Below are the code and all the weights of a small trained network. Each question names an input and a class and asks about switching units off, where a switched-off unit gives its printed mean instead of its output.

import numpy as np


def w(rows, s, z=0):
    codes = np.array(rows[::2]) - 128.0
    scale = np.full(codes.shape[1], s)
    scale[-1] = z or s
    return codes * scale


def norm(h):
    return h / np.sqrt((h * h).mean(-1, keepdims=True) + 1e-5)


def f(y):
    return y / 2 * (1 + np.tanh(0.7978845608 * (y + 0.044715 * y**3)))


def log_softmax(a):
    a = a - a.max(-1, keepdims=True)
    return a - np.log(np.exp(a).sum(-1, keepdims=True))


def net(x, mask):
    res = np.array(x, float).reshape(1, 5) / 4 @ E
    u = 0
    for l in range(2):
        y = f(norm(res) @ A[l][:, :-1].T + A[l][:, -1])
        res = res + np.where(mask[u : u + 4], y, B[l][:, -1]) @ B[l][:, :-1]
        u += 4
    return log_softmax(norm(res)[-1] @ U[:, :-1].T + U[:, -1])


A, B = {}, {}
E = w([
[138,76,197,77,122,110,72,220,183,88],'x0',
[113,145,140,121,117,108,119,108,151,140],'x1',
[150,121,112,136,122,129,135,148,120,128],'x2',
[114,69,185,133,41,254,132,95,216,91],'x3',
[121,143,10,32,6,119,86,141,71,38],'x4',
],0.0082)
A[0] = w([
[147,157,165,201,254,44,137,162,144,154,77],'L0N1',
[163,128,88,202,160,205,221,62,219,163,156],'L0N2',
[116,151,216,211,173,206,208,186,207,126,4],'L0N3',
[172,124,216,130,151,137,57,147,110,117,114],'L0N4',
],0.0067,0.0022)
B[0] = w([
[62,75,95,82,90,214,174,155,202,2,254],'L0N1',
[175,227,169,191,105,136,151,152,38,142,242],'L0N2',
[165,91,125,111,202,14,70,76,139,201,230],'L0N3',
[152,64,105,114,136,132,126,186,174,138,168],'L0N4',
],0.0099,0.0063)
A[1] = w([
[76,128,8,167,153,16,215,109,56,110,77],'L1N1',
[83,156,124,98,154,78,119,197,106,75,82],'L1N2',
[17,118,67,245,254,120,235,199,192,98,184],'L1N3',
[102,191,58,61,171,18,20,245,88,118,6],'L1N4',
],0.006,0.0021)
B[1] = w([
[70,115,64,78,136,119,78,64,195,198,206],'L1N1',
[214,141,249,160,177,59,136,94,133,151,184],'L1N2',
[138,173,91,119,1,188,98,141,81,84,254],'L1N3',
[138,144,238,129,217,138,195,112,86,139,225],'L1N4',
],0.0099,0.0051)
U = w([
[58,215,41,152,56,212,171,51,94,97,173],'0',
[186,196,227,170,205,77,211,125,63,168,253],'1',
[100,74,151,34,111,155,124,203,224,46,86],'2',
[173,36,172,174,182,59,73,149,230,218,7],'3',
[49,194,31,45,242,60,149,10,90,206,21],'4',
],0.011,0.0057)

Each question gives the input, the list of numbers given to net, and the class t.
The units are the neurons (one row each of A and B). Each row of codes is followed by its name. A weight is (code - 128) times the scale printed after its matrix; where a second scale follows, it is the last column's (A, B and U).
mask holds one flag per neuron, layer by layer. A switched-off neuron (its flag False) gives its mean, the last column of its row in B, instead of its output. The means were averaged over made-up inputs and are rounded, as every weight is.
A unit's drop is (log p(t) with every unit on - log p(t) with that unit switched off) / (log p(t) with every unit on - log p(t) with every unit switched off).
The circuit of an input: a set's keep is (log p(t) with only the set's units on - log p(t) with every unit switched off) / (log p(t) with every unit on - log p(t) with every unit switched off). Starting from all 8 units, units are removed one at a time, each time the one whose removal leaves the highest keep (on an exact tie, the one counted first), for as long as the keep stays at least 0.8.
circuit, biggest first: the units of the circuit, biggest drop first
unit that matters most: the unit with the biggest drop
top k neurons: the k neurons with the biggest drops, biggest first
top k neurons in layer l: the k neurons of layer l with the biggest drops, biggest first
drop when u is switched off: that unit's drop, to one decimal
input [-3,5,-3,-1,8], class 4: top 2 neurons in layer 0	L0N1, L0N2
input [6,-6,-3,-2,1], class 1: top 2 neurons	L0N1, L1N4
input [-7,-7,4,-1,1], class 4: top 2 neurons in layer 1	L1N1, L1N3
input [-1,-4,-3,0,-8], class 0: circuit, biggest first	L0N1, L1N3
input [8,0,0,2,-3], class 3: circuit, biggest first	L0N3
input [7,5,-5,8,-3], class 3: top 2 neurons	L0N1, L0N3
input [-3,3,-5,-8,-1], class 0: circuit, biggest first	L0N1, L1N3
input [-5,1,8,1,-1], class 1: top 3 neurons	L0N2, L0N1, L1N3
input [2,-8,5,2,-5], class 3: top 2 neurons	L0N3, L1N4
input [-5,-6,6,0,6], class 4: circuit, biggest first	L1N1, L1N3
input [-7,3,-6,-1,-1], class 0: top 3 neurons	L0N3, L1N4, L1N2
input [-4,-7,3,0,4], class 4: top 4 neurons	L0N1, L1N1, L1N3, L0N2
input [6,0,-6,-2,1], class 1: top 2 neurons	L0N1, L1N4
input [5,6,-7,-3,1], class 1: circuit, biggest first	L1N4
input [-2,-8,-6,0,2], class 4: top 2 neurons	L0N1, L1N3
input [6,-1,6,-1,7], class 1: circuit, biggest first	L0N1, L1N4
input [1,-5,3,-6,-3], class 2: top 2 neurons	L0N1, L0N2
input [8,-8,5,6,-1], class 3: top 2 neurons	L0N1, L0N3
input [-2,-4,3,-3,-8], class 0: top 2 neurons	L0N1, L1N3
input [4,-7,6,-7,-7], class 2: circuit, biggest first	L0N1
input [7,4,-7,0,-7], class 2: top 3 neurons	L0N1, L1N3, L1N2
input [-7,2,5,4,-1], class 1: top 2 neurons	L0N2, L0N1
input [-4,0,-3,-2,0], class 0: top 2 neurons	L0N3, L1N3
input [8,3,-2,0,-8], class 2: top 3 neurons	L0N1, L1N3, L1N2
input [-2,0,-8,8,-3], class 1: drop when L0N2 is switched off	0.8
input [6,-8,-7,5,-2], class 3: top 2 neurons in layer 0	L0N1, L0N3
input [-3,-3,-2,6,-2], class 1: unit that matters most	L0N2
input [8,5,-4,-4,5], class 1: drop when L1N4 is switched off	0.1
input [-3,-8,-8,-2,2], class 4: drop when L1N1 is switched off	0.2
input [-1,4,7,-1,-1], class 0: drop when L1N3 is switched off	0.0
